Below are the code and all the weights of a small trained network. Each question names an input and a target symbol and asks about switching units off, where a switched-off unit gives its printed mean instead of its output.

import numpy as np


def w(rows, s, z=0):
    codes = np.array(rows[::2]) - 128.0
    scale = np.full(codes.shape[1], s)
    scale[-1] = z or s
    return codes * scale


def norm(h):
    return h / np.sqrt((h * h).mean(-1, keepdims=True) + 1e-5)


def f(y):
    return np.maximum(y, 0)


def softmax(a):
    e = np.exp(a - a.max(-1, keepdims=True))
    return e / e.sum(-1, keepdims=True)


def log_softmax(a):
    a = a - a.max(-1, keepdims=True)
    return a - np.log(np.exp(a).sum(-1, keepdims=True))


def net(x, mask):
    ids = ['αβηθμπστ'.index(c) for c in x.split()]
    T = len(ids)
    res = E[ids] + P[:T]
    r = norm(res)
    for j in range(2):
        rows = slice(4 * j, 4 * j + 4)
        q, k, v = (r @ M[0][rows].T for M in (Q, K, V))
        z = softmax(np.where(np.tri(T) > 0, q @ k.T / 4**0.5, -1e9)) @ v
        o = O[0][rows]
        res = res + np.where(mask[j], z, o[:, -1]) @ o[:, :-1]
    y = f(norm(res) @ A[0][:, :-1].T + A[0][:, -1])
    res = res + np.where(mask[2:18], y, B[0][:, -1]) @ B[0][:, :-1]
    return log_softmax(norm(res)[-1] @ U[:, :-1].T + U[:, -1])


Q, K, V, O, A, B = {}, {}, {}, {}, {}, {}
E = w([
[64,140,194],'α',
[58,136,199],'β',
[52,121,213],'η',
[147,70,147],'θ',
[116,139,5],'μ',
[48,112,217],'π',
[2,175,148],'σ',
[155,222,192],'τ',
],0.0085)
P = w([
[141,159,44],'0',
[137,121,69],'1',
[133,77,98],'2',
[131,19,88],'3',
[134,15,81],'4',
[135,3,58],'5',
],0.0038)
Q[0] = w([
[80,112,85],'h0',
[155,211,95],'h0',
[110,109,182],'h0',
[119,83,207],'h0',
[116,125,112],'h1',
[91,145,177],'h1',
[155,126,145],'h1',
[247,116,85],'h1',
],0.015)
K[0] = w([
[19,196,184],'h0',
[242,179,127],'h0',
[86,112,42],'h0',
[73,98,65],'h0',
[128,146,174],'h1',
[204,62,85],'h1',
[109,112,63],'h1',
[2,199,54],'h1',
],0.0092)
V[0] = w([
[206,156,161],'h0',
[19,30,103],'h0',
[128,204,92],'h0',
[218,90,197],'h0',
[114,116,60],'h1',
[163,254,229],'h1',
[152,205,134],'h1',
[26,116,131],'h1',
],0.0069)
O[0] = w([
[170,98,190,66],'h0',
[148,174,2,199],'h0',
[49,135,161,140],'h0',
[234,88,171,44],'h0',
[151,117,69,77],'h1',
[57,61,244,254],'h1',
[110,70,154,159],'h1',
[46,150,123,194],'h1',
],0.0072,0.0036)
A[0] = w([
[253,92,128,214],'n0',
[138,137,197,51],'n1',
[102,174,203,116],'n2',
[149,217,120,151],'n3',
[169,152,63,149],'n4',
[129,156,96,63],'n5',
[139,153,79,139],'n6',
[73,133,177,25],'n7',
[118,151,85,191],'n8',
[95,158,99,95],'n9',
[158,60,158,255],'n10',
[170,203,159,229],'n11',
[167,105,189,50],'n12',
[165,124,97,210],'n13',
[110,117,83,112],'n14',
[137,97,120,110],'n15',
],0.011,0.0014)
B[0] = w([
[46,250,136,164],'n0',
[98,84,97,199],'n1',
[182,100,124,242],'n2',
[83,72,163,188],'n3',
[168,207,149,191],'n4',
[142,95,132,171],'n5',
[145,85,157,191],'n6',
[173,145,157,254],'n7',
[163,124,123,216],'n8',
[170,129,110,221],'n9',
[63,125,127,198],'n10',
[81,126,203,172],'n11',
[98,150,78,189],'n12',
[138,180,155,157],'n13',
[135,113,134,198],'n14',
[98,112,129,133],'n15',
],0.018,0.0044)
U = w([
[128,42,248,187],'α',
[171,140,93,70],'β',
[191,123,119,79],'η',
[149,226,141,126],'θ',
[167,158,136,3],'μ',
[151,184,148,65],'π',
[198,65,80,113],'σ',
[67,159,17,199],'τ',
],0.011,0.0059)

Each question gives the input, a string of symbols that net reads in full, and the target symbol t.
The units are the heads (4 rows each of Q, K, V and O) and the neurons (one row each of A and B). Each row of codes is followed by its name. A weight is (code - 128) times the scale printed after its matrix; where a second scale follows, it is the last column's (O, A, B and U).
mask holds one flag per unit, heads first, then neurons. A switched-off unit (its flag False) gives its mean, the last column of its rows in O or B, instead of its output. The means were averaged over made-up inputs and are rounded, as every weight is.
A unit's drop is (log p(t) with every unit on - log p(t) with that unit switched off) / (log p(t) with every unit on - log p(t) with every unit switched off).
The circuit of an input: a set's keep is (log p(t) with only the set's units on - log p(t) with every unit switched off) / (log p(t) with every unit on - log p(t) with every unit switched off). Starting from the 12 units with the biggest drops (on a tie, the unit counted first), units are removed one at a time, each time the one whose removal leaves the highest keep (on an exact tie, the one counted first), for as long as the keep stays at least 0.8.
circuit, biggest first: the units of the circuit, biggest drop first
k most important neurons: the k neurons with the biggest drops, biggest first
heads that matter: for each layer, one digit per head in row order, 1 if its drop is at least 0.15 and else 0, layers parted by /
drop when u is switched off: that unit's drop, to one decimal
input σ π θ, target σ: 2 most important neurons => (n0, n6)
input σ π π β α, target σ: circuit, biggest first => (n0, n9, h0)
input β π β, target σ: circuit, biggest first => (h0, n0, n11, n9)
input η η β σ β π, target τ: 2 most important neurons => (n7, n2)
input θ σ β, target θ: most important neuron => (n4)
input τ θ α π η, target θ: circuit, biggest first => (h1, n4)
input τ α η π, target σ: circuit, biggest first => (h0, n11, n10)
input η η σ μ η, target τ: heads that matter => 10
input σ η η, target τ: 2 most important neurons => (n4, n11)
input β π μ σ σ σ, target τ: 2 most important neurons => (n2, n7)
input η η τ η π β, target σ: drop when n0 is switched off => 0.1
input σ σ σ η α, target τ: drop when h0 is switched off => 1.0
input τ θ τ τ, target τ: drop when n0 is switched off => 0.2
input τ σ τ π θ, target σ: circuit, biggest first => (h0)
